Below is a small trained network, with its code and all its weights. Each question gives an input and a class and asks what happens when units are switched off, that is, made to give their printed mean instead of their output.

import numpy as np


def w(rows, s, z=0):
    codes = np.array(rows[::2]) - 128.0
    scale = np.full(codes.shape[1], s)
    scale[-1] = z or s
    return codes * scale


def norm(h):
    return h / np.sqrt((h * h).mean(-1, keepdims=True) + 1e-5)


def f(y):
    return y / 2 * (1 + np.tanh(0.7978845608 * (y + 0.044715 * y**3)))


def log_softmax(a):
    a = a - a.max(-1, keepdims=True)
    return a - np.log(np.exp(a).sum(-1, keepdims=True))


def net(x, mask):
    res = np.array(x, float).reshape(1, 7) / 4 @ E
    u = 0
    for l in range(2):
        y = f(norm(res) @ A[l][:, :-1].T + A[l][:, -1])
        res = res + np.where(mask[u : u + 12], y, B[l][:, -1]) @ B[l][:, :-1]
        u += 12
    return log_softmax(norm(res)[-1] @ U[:, :-1].T + U[:, -1])


A, B = {}, {}
E = w([
[181,155,242,132],'x0',
[103,78,158,62],'x1',
[101,199,129,107],'x2',
[2,148,198,127],'x3',
[155,192,114,195],'x4',
[74,114,117,113],'x5',
[128,84,113,177],'x6',
],0.0083)
A[0] = w([
[122,142,8,117,213],'0.n0',
[171,162,164,71,147],'0.n1',
[78,120,161,204,77],'0.n2',
[229,208,196,174,80],'0.n3',
[199,109,89,99,144],'0.n4',
[201,178,155,142,112],'0.n5',
[242,229,154,121,108],'0.n6',
[176,124,173,94,3],'0.n7',
[54,173,48,84,184],'0.n8',
[163,241,168,169,16],'0.n9',
[56,175,74,74,31],'0.n10',
[134,156,173,85,194],'0.n11',
],0.011,0.0036)
B[0] = w([
[177,114,129,63,243],'0.n0',
[151,152,191,175,182],'0.n1',
[123,114,66,103,155],'0.n2',
[86,100,64,254,245],'0.n3',
[191,101,113,137,198],'0.n4',
[150,121,116,200,194],'0.n5',
[146,112,115,242,253],'0.n6',
[79,167,144,127,135],'0.n7',
[167,216,80,112,223],'0.n8',
[118,118,77,190,198],'0.n9',
[129,183,112,138,169],'0.n10',
[140,174,182,209,191],'0.n11',
],0.0095,0.0056)
A[1] = w([
[178,173,138,119,107],'1.n0',
[171,137,132,105,48],'1.n1',
[137,183,105,112,3],'1.n2',
[149,141,161,79,64],'1.n3',
[143,140,104,156,201],'1.n4',
[89,176,80,141,114],'1.n5',
[151,9,110,133,83],'1.n6',
[177,162,130,127,83],'1.n7',
[42,159,120,156,159],'1.n8',
[202,155,65,118,129],'1.n9',
[149,111,214,132,109],'1.n10',
[197,144,167,147,38],'1.n11',
],0.013,0.0042)
B[1] = w([
[99,2,220,164,155],'1.n0',
[123,26,158,192,121],'1.n1',
[84,170,67,162,132],'1.n2',
[178,91,184,161,125],'1.n3',
[117,105,94,22,230],'1.n4',
[139,196,57,47,191],'1.n5',
[31,28,96,83,204],'1.n6',
[135,87,149,73,147],'1.n7',
[174,226,99,55,216],'1.n8',
[153,119,232,17,254],'1.n9',
[6,197,194,153,167],'1.n10',
[92,141,173,106,152],'1.n11',
],0.0062,0.0052)
U = w([
[162,83,88,177,29],'0',
[104,177,49,27,250],'1',
[191,112,88,247,221],'2',
[220,63,63,31,211],'3',
[146,134,131,78,2],'4',
[34,22,84,71,84],'5',
[66,169,250,107,134],'6',
],0.011,0.0049)

Each question gives the input, the list of numbers given to net, and the class t.
The units are the neurons (one row each of A and B). Each row of codes is followed by its name. A weight is (code - 128) times the scale printed after its matrix; where a second scale follows, it is the last column's (A, B and U).
mask holds one flag per neuron, layer by layer. A switched-off neuron (its flag False) gives its mean, the last column of its row in B, instead of its output. The means were averaged over made-up inputs and are rounded, as every weight is.
A unit's drop is (log p(t) with every unit on - log p(t) with that unit switched off) / (log p(t) with every unit on - log p(t) with every unit switched off).
The circuit of an input: a set's keep is (log p(t) with only the set's units on - log p(t) with every unit switched off) / (log p(t) with every unit on - log p(t) with every unit switched off). Starting from the 12 units with the biggest drops (on a tie, the unit counted first), units are removed one at a time, each time the one whose removal leaves the highest keep (on an exact tie, the one counted first), for as long as the keep stays at least 0.8.
units of the circuit, in order: the units of the circuit, biggest drop first
top k neurons: the k neurons with the biggest drops, biggest first
k most important neurons of layer l: the k neurons of layer l with the biggest drops, biggest first
drop when u is switched off: that unit's drop, to one decimal
input [4,1,2,0,-5,-8,-5], class 2: units of the circuit, in order	(0.n3)
input [-3,-6,-7,-2,-4,-1,-3], class 5: units of the circuit, in order	(1.n6 0.n8)
input [8,-3,7,4,-6,-4,4], class 2: units of the circuit, in order	(0.n3 1.n9)
input [-7,5,7,2,8,-6,8], class 3: units of the circuit, in order	(0.n0 0.n3)
input [-3,-6,-5,-2,-8,1,6], class 5: top 2 neurons	(1.n6 0.n8)
input [-2,-7,3,4,-5,-8,-2], class 1: units of the circuit, in order	(1.n5 1.n4)
input [-3,-8,-1,-8,-1,-4,0], class 3: 2 most important neurons of layer 0	(0.n0 0.n11)
input [3,6,-7,5,-2,-8,6], class 6: 2 most important neurons of layer 1	(1.n10 1.n4)
input [-8,-6,3,-1,-3,-4,-3], class 3: 2 most important neurons of layer 0	(0.n0 0.n3)
input [-2,-5,2,-2,-3,-8,7], class 3: 2 most important neurons of layer 0	(0.n0 0.n11)
input [6,0,-4,-2,1,6,8], class 5: top 2 neurons	(1.n6 0.n6)
input [2,2,-8,-6,-3,3,-2], class 5: 2 most important neurons of layer 0	(0.n8 0.n0)
input [-8,0,3,-5,2,-1,3], class 3: drop when 0.n0 is switched off	0.1
input [-2,3,-7,1,-7,-5,7], class 5: units of the circuit, in order	(1.n6)
input [-1,-2,-5,5,1,-2,3], class 5: drop when 1.n6 is switched off	0.2
input [-6,-4,-8,4,-3,-8,-2], class 5: drop when 0.n3 is switched off	-0.2
